Below are the code and all the weights of a small trained network. Each question names an input and a target symbol and asks about switching units off, where a switched-off unit gives its printed mean instead of its output.

import numpy as np


def w(rows, s, z=0):
    codes = np.array(rows[::2]) - 128.0
    scale = np.full(codes.shape[1], s)
    scale[-1] = z or s
    return codes * scale


def norm(h):
    return h / np.sqrt((h * h).mean(-1, keepdims=True) + 1e-5)


def f(y):
    return np.maximum(y, 0)


def softmax(a):
    e = np.exp(a - a.max(-1, keepdims=True))
    return e / e.sum(-1, keepdims=True)


def log_softmax(a):
    a = a - a.max(-1, keepdims=True)
    return a - np.log(np.exp(a).sum(-1, keepdims=True))


def net(x, mask):
    ids = ['Φαβγδμτ'.index(c) for c in x.split()]
    T = len(ids)
    res = E[ids] + P[:T]
    u = 0
    for l in range(2):
        r = norm(res)
        for j in range(3):
            rows = slice(3 * j, 3 * j + 3)
            q, k, v = (r @ M[l][rows].T for M in (Q, K, V))
            z = softmax(np.where(np.tri(T) > 0, q @ k.T / 3**0.5, -1e9)) @ v
            o = O[l][rows]
            res = res + np.where(mask[u + j], z, o[:, -1]) @ o[:, :-1]
        u += 3
        y = f(norm(res) @ A[l][:, :-1].T + A[l][:, -1])
        res = res + np.where(mask[u : u + 8], y, B[l][:, -1]) @ B[l][:, :-1]
        u += 8
    return log_softmax(norm(res)[-1] @ U[:, :-1].T + U[:, -1])


Q, K, V, O, A, B = {}, {}, {}, {}, {}, {}
E = w([
[80,117,177],'Φ',
[59,161,10],'α',
[130,6,59],'β',
[187,254,30],'γ',
[97,254,223],'δ',
[95,79,168],'μ',
[84,67,142],'τ',
],0.015)
P = w([
[65,37,2],'0',
[5,151,82],'1',
[38,146,99],'2',
[65,139,103],'3',
[84,133,110],'4',
[98,124,116],'5',
[110,117,120],'6',
[116,120,126],'7',
[124,119,131],'8',
[130,113,136],'9',
[138,112,141],'10',
[136,123,143],'11',
[141,125,147],'12',
],0.0078)
Q[0] = w([
[192,105,141],'0.h1',
[146,142,37],'0.h1',
[140,134,92],'0.h1',
[235,68,80],'0.h2',
[6,87,115],'0.h2',
[90,97,186],'0.h2',
[42,17,93],'0.h3',
[144,121,106],'0.h3',
[77,132,135],'0.h3',
],0.012)
K[0] = w([
[89,149,151],'0.h1',
[120,89,126],'0.h1',
[91,136,106],'0.h1',
[181,102,131],'0.h2',
[106,120,255],'0.h2',
[82,93,161],'0.h2',
[140,99,148],'0.h3',
[108,150,92],'0.h3',
[91,142,172],'0.h3',
],0.02)
V[0] = w([
[91,212,102],'0.h1',
[84,189,12],'0.h1',
[56,101,30],'0.h1',
[95,71,133],'0.h2',
[104,88,101],'0.h2',
[250,145,66],'0.h2',
[124,255,131],'0.h3',
[218,28,42],'0.h3',
[136,96,82],'0.h3',
],0.0083)
O[0] = w([
[114,109,152,172],'0.h1',
[106,155,212,177],'0.h1',
[64,165,40,178],'0.h1',
[20,175,208,142],'0.h2',
[188,177,187,129],'0.h2',
[145,177,1,2],'0.h2',
[160,94,58,149],'0.h3',
[71,131,150,32],'0.h3',
[41,160,66,111],'0.h3',
],0.0056,0.0078)
A[0] = w([
[119,118,141,124],'0.n1',
[75,95,28,248],'0.n2',
[113,157,97,38],'0.n3',
[254,173,115,183],'0.n4',
[157,113,151,251],'0.n5',
[76,95,141,51],'0.n6',
[106,95,147,223],'0.n7',
[168,84,55,171],'0.n8',
],0.015,0.0028)
B[0] = w([
[116,148,98,162],'0.n1',
[176,74,115,254],'0.n2',
[107,97,130,145],'0.n3',
[255,190,85,185],'0.n4',
[131,67,70,196],'0.n5',
[176,153,129,205],'0.n6',
[130,160,84,228],'0.n7',
[80,125,64,174],'0.n8',
],0.0094,0.0063)
Q[1] = w([
[143,105,72],'1.h1',
[170,67,105],'1.h1',
[141,85,86],'1.h1',
[147,122,115],'1.h2',
[114,139,145],'1.h2',
[93,184,141],'1.h2',
[242,146,148],'1.h3',
[80,102,115],'1.h3',
[5,153,168],'1.h3',
],0.018)
K[1] = w([
[95,124,232],'1.h1',
[70,96,168],'1.h1',
[93,95,180],'1.h1',
[85,158,85],'1.h2',
[144,124,111],'1.h2',
[184,123,119],'1.h2',
[105,147,7],'1.h3',
[148,119,174],'1.h3',
[95,189,178],'1.h3',
],0.018)
V[1] = w([
[191,129,188],'1.h1',
[136,145,53],'1.h1',
[175,162,61],'1.h1',
[239,207,174],'1.h2',
[99,207,31],'1.h2',
[234,143,187],'1.h2',
[33,149,40],'1.h3',
[65,111,116],'1.h3',
[79,110,2],'1.h3',
],0.0086)
O[1] = w([
[121,159,116,54],'1.h1',
[159,170,80,226],'1.h1',
[184,63,123,219],'1.h1',
[130,121,167,82],'1.h2',
[2,158,104,132],'1.h2',
[117,72,111,77],'1.h2',
[142,140,93,253],'1.h3',
[159,180,159,214],'1.h3',
[191,99,99,214],'1.h3',
],0.0087,0.0014)
A[1] = w([
[198,187,206,163],'1.n1',
[125,128,126,103],'1.n2',
[110,44,110,95],'1.n3',
[133,1,166,39],'1.n4',
[45,64,228,255],'1.n5',
[123,12,132,80],'1.n6',
[132,120,182,186],'1.n7',
[38,64,14,200],'1.n8',
],0.0098,0.0032)
B[1] = w([
[98,1,185,221],'1.n1',
[36,71,90,128],'1.n2',
[16,146,124,178],'1.n3',
[141,189,95,190],'1.n4',
[149,186,117,254],'1.n5',
[91,177,172,192],'1.n6',
[164,108,55,184],'1.n7',
[150,122,196,236],'1.n8',
],0.0095,0.007)
U = w([
[60,222,136,200],'Φ',
[71,127,224,155],'α',
[220,75,193,218],'β',
[193,190,14,124],'γ',
[118,71,46,115],'δ',
[109,86,124,2],'μ',
[5,33,105,129],'τ',
],0.014,0.005)

Each question gives the input, a string of symbols that net reads in full, and the target symbol t.
The units are the heads (3 rows each of Q, K, V and O) and the neurons (one row each of A and B). Each row of codes is followed by its name. A weight is (code - 128) times the scale printed after its matrix; where a second scale follows, it is the last column's (O, A, B and U).
mask holds one flag per unit, layer by layer, with each layer's heads first. A switched-off unit (its flag False) gives its mean, the last column of its rows in O or B, instead of its output. The means were averaged over made-up inputs and are rounded, as every weight is.
A unit's drop is (log p(t) with every unit on - log p(t) with that unit switched off) / (log p(t) with every unit on - log p(t) with every unit switched off).
The circuit of an input: a set's keep is (log p(t) with only the set's units on - log p(t) with every unit switched off) / (log p(t) with every unit on - log p(t) with every unit switched off). Starting from the 12 units with the biggest drops (on a tie, the unit counted first), units are removed one at a time, each time the one whose removal leaves the highest keep (on an exact tie, the one counted first), for as long as the keep stays at least 0.8.
circuit, biggest first: the units of the circuit, biggest drop first
unit that matters most: the unit with the biggest drop
top k neurons: the k neurons with the biggest drops, biggest first
top k neurons in layer l: the k neurons of layer l with the biggest drops, biggest first
heads that matter: for each layer, one digit per head in row order, 1 if its drop is at least 0.15 and else 0, layers parted by /
drop of u: that unit's drop, to one decimal
input α δ δ μ δ Φ, target Φ: top 3 neurons in layer 1	1.n5, 1.n4, 1.n8
input τ δ Φ δ β μ Φ Φ δ δ μ μ τ, target α: heads that matter	011 / 011
input β δ δ γ Φ β β, target α: top 2 neurons	1.n8, 0.n4
input Φ γ δ Φ τ μ β, target Φ: heads that matter	011 / 100
input μ δ δ δ Φ β τ δ δ μ, target α: heads that matter	111 / 010
input δ δ μ Φ Φ δ δ, target β: circuit, biggest first	0.h3, 1.h2
input μ Φ Φ δ δ β, target τ: heads that matter	101 / 100
input μ γ δ δ β, target τ: heads that matter	001 / 100
input Φ μ δ δ α, target τ: top 2 neurons	0.n2, 0.n4
input δ β δ δ α β δ δ τ α Φ β, target α: top 3 neurons	0.n4, 1.n8, 1.n6
input μ γ Φ, target Φ: heads that matter	000 / 010
input γ μ μ α, target Φ: unit that matters most	1.n1
input δ β Φ τ δ β δ δ Φ μ δ μ β, target Φ: top 2 neurons in layer 0	0.n4, 0.n8
input α α τ δ τ δ μ β α α, target Φ: top 3 neurons	0.n4, 1.n1, 0.n5
input Φ δ Φ δ τ γ Φ α, target α: top 3 neurons in layer 0	0.n4, 0.n2, 0.n5
input δ β μ δ δ δ δ Φ τ, target Φ: unit that matters most	1.n5
input δ δ β β Φ β δ δ δ μ, target Φ: top 3 neurons	0.n4, 1.n5, 1.n4
input γ Φ δ β β α, target τ: drop of 1.n4	0.2
input β δ β δ τ τ Φ α, target α: drop of 1.n4	0.1
input δ μ Φ Φ δ δ τ Φ δ μ, target α: drop of 0.n4	0.1
input Φ β β δ β μ β δ μ δ, target β: top neuron	1.n1
